Below is a small trained network, with its code and all its weights. Each question gives an input and a class and asks what happens when units are switched off, that is, made to give their printed mean instead of their output.

import numpy as np


def w(rows, s, z=0):
    codes = np.array(rows[::2]) - 128.0
    scale = np.full(codes.shape[1], s)
    scale[-1] = z or s
    return codes * scale


def f(y):
    return y / 2 * (1 + np.tanh(0.7978845608 * (y + 0.044715 * y**3)))


def log_softmax(a):
    a = a - a.max(-1, keepdims=True)
    return a - np.log(np.exp(a).sum(-1, keepdims=True))


def net(x, mask):
    res = np.array(x, float).reshape(1, 5) / 4 @ E
    y = f(res @ A[0][:, :-1].T + A[0][:, -1])
    res = res + np.where(mask, y, B[0][:, -1]) @ B[0][:, :-1]
    return log_softmax(res[-1] @ U[:, :-1].T + U[:, -1])


A, B = {}, {}
E = w([
[116,103,92,115,251,184,107,122],'x0',
[69,214,180,115,147,156,57,108],'x1',
[129,109,167,145,81,166,111,219],'x2',
[87,127,82,242,113,83,226,111],'x3',
[83,71,7,80,109,181,96,135],'x4',
],0.012)
A[0] = w([
[145,156,154,167,97,75,178,77,176],'N0',
[109,144,138,159,73,93,141,125,110],'N1',
[155,144,161,130,40,72,152,187,189],'N2',
[163,62,123,86,170,107,167,147,173],'N3',
[162,173,132,85,146,112,73,123,156],'N4',
[168,76,129,129,216,106,138,106,99],'N5',
[142,187,157,160,80,76,140,117,168],'N6',
[138,22,102,113,92,147,97,183,231],'N7',
[106,155,120,79,144,150,82,151,161],'N8',
[88,250,162,81,170,177,67,109,186],'N9',
[88,55,33,98,146,198,107,149,125],'N10',
[151,140,136,144,106,93,146,107,136],'N11',
[164,158,59,130,161,103,118,137,254],'N12',
[130,146,149,144,161,99,181,124,237],'N13',
[19,171,93,211,178,185,178,123,87],'N14',
],0.013,0.003)
B[0] = w([
[121,141,158,109,117,111,125,107,198],'N0',
[98,139,128,138,111,116,132,148,170],'N1',
[105,212,157,125,34,194,135,153,202],'N2',
[193,97,123,107,94,133,163,73,175],'N3',
[152,105,152,120,118,112,102,163,188],'N4',
[199,137,114,131,124,128,148,58,177],'N5',
[83,121,159,90,87,91,120,128,195],'N6',
[127,133,36,79,75,197,145,169,196],'N7',
[157,111,96,114,143,98,109,198,189],'N8',
[194,135,164,184,165,86,3,201,251],'N9',
[95,60,83,68,143,98,139,137,227],'N10',
[104,123,174,117,110,129,180,103,160],'N11',
[143,112,111,144,148,82,134,81,162],'N12',
[128,160,150,148,122,96,122,98,170],'N13',
[102,175,101,169,203,136,136,97,192],'N14',
],0.013,0.021)
U = w([
[98,175,89,187,196,111,171,106,147],'0',
[122,33,50,83,129,124,163,172,46],'1',
[144,151,97,114,43,210,158,212,124],'2',
[218,121,155,139,150,106,62,208,201],'3',
[246,113,144,134,114,111,198,84,4],'4',
[60,161,208,133,60,81,162,141,187],'5',
],0.012,0.0025)

Each question gives the input, the list of numbers given to net, and the class t.
The units are the neurons (one row each of A and B). Each row of codes is followed by its name. A weight is (code - 128) times the scale printed after its matrix; where a second scale follows, it is the last column's (A, B and U).
mask holds one flag per neuron, in row order. A switched-off neuron (its flag False) gives its mean, the last column of its row in B, instead of its output. The means were averaged over made-up inputs and are rounded, as every weight is.
A unit's drop is (log p(t) with every unit on - log p(t) with that unit switched off) / (log p(t) with every unit on - log p(t) with every unit switched off).
The circuit of an input: a set's keep is (log p(t) with only the set's units on - log p(t) with every unit switched off) / (log p(t) with every unit on - log p(t) with every unit switched off). Starting from the 12 units with the biggest drops (on a tie, the unit counted first), units are removed one at a time, each time the one whose removal leaves the highest keep (on an exact tie, the one counted first), for as long as the keep stays at least 0.8.
circuit, biggest first: the units of the circuit, biggest drop first
k most important neurons: the k neurons with the biggest drops, biggest first
drop when u is switched off: that unit's drop, to one decimal
input [7,5,2,2,5], class 1: circuit, biggest first	N10
input [-2,-5,-6,-3,2], class 4: circuit, biggest first	N3, N8
input [-6,3,5,-6,4], class 2: 2 most important neurons	N7, N2
input [-2,-1,-5,-6,4], class 1: circuit, biggest first	N10, N9
input [7,0,0,1,-8], class 4: circuit, biggest first	N5, N8
input [-5,3,-5,0,3], class 5: 2 most important neurons	N9, N8
input [1,-8,1,3,-5], class 4: 2 most important neurons	N3, N5
input [-4,4,2,2,7], class 1: 2 most important neurons	N2, N10
input [0,7,-6,7,-2], class 0: 2 most important neurons	N14, N2
input [5,8,-2,5,6], class 0: drop when N14 is switched off	4.3
input [0,7,7,4,7], class 1: drop when N10 is switched off	0.1
input [-4,-8,-7,-5,0], class 4: drop when N11 is switched off	0.0
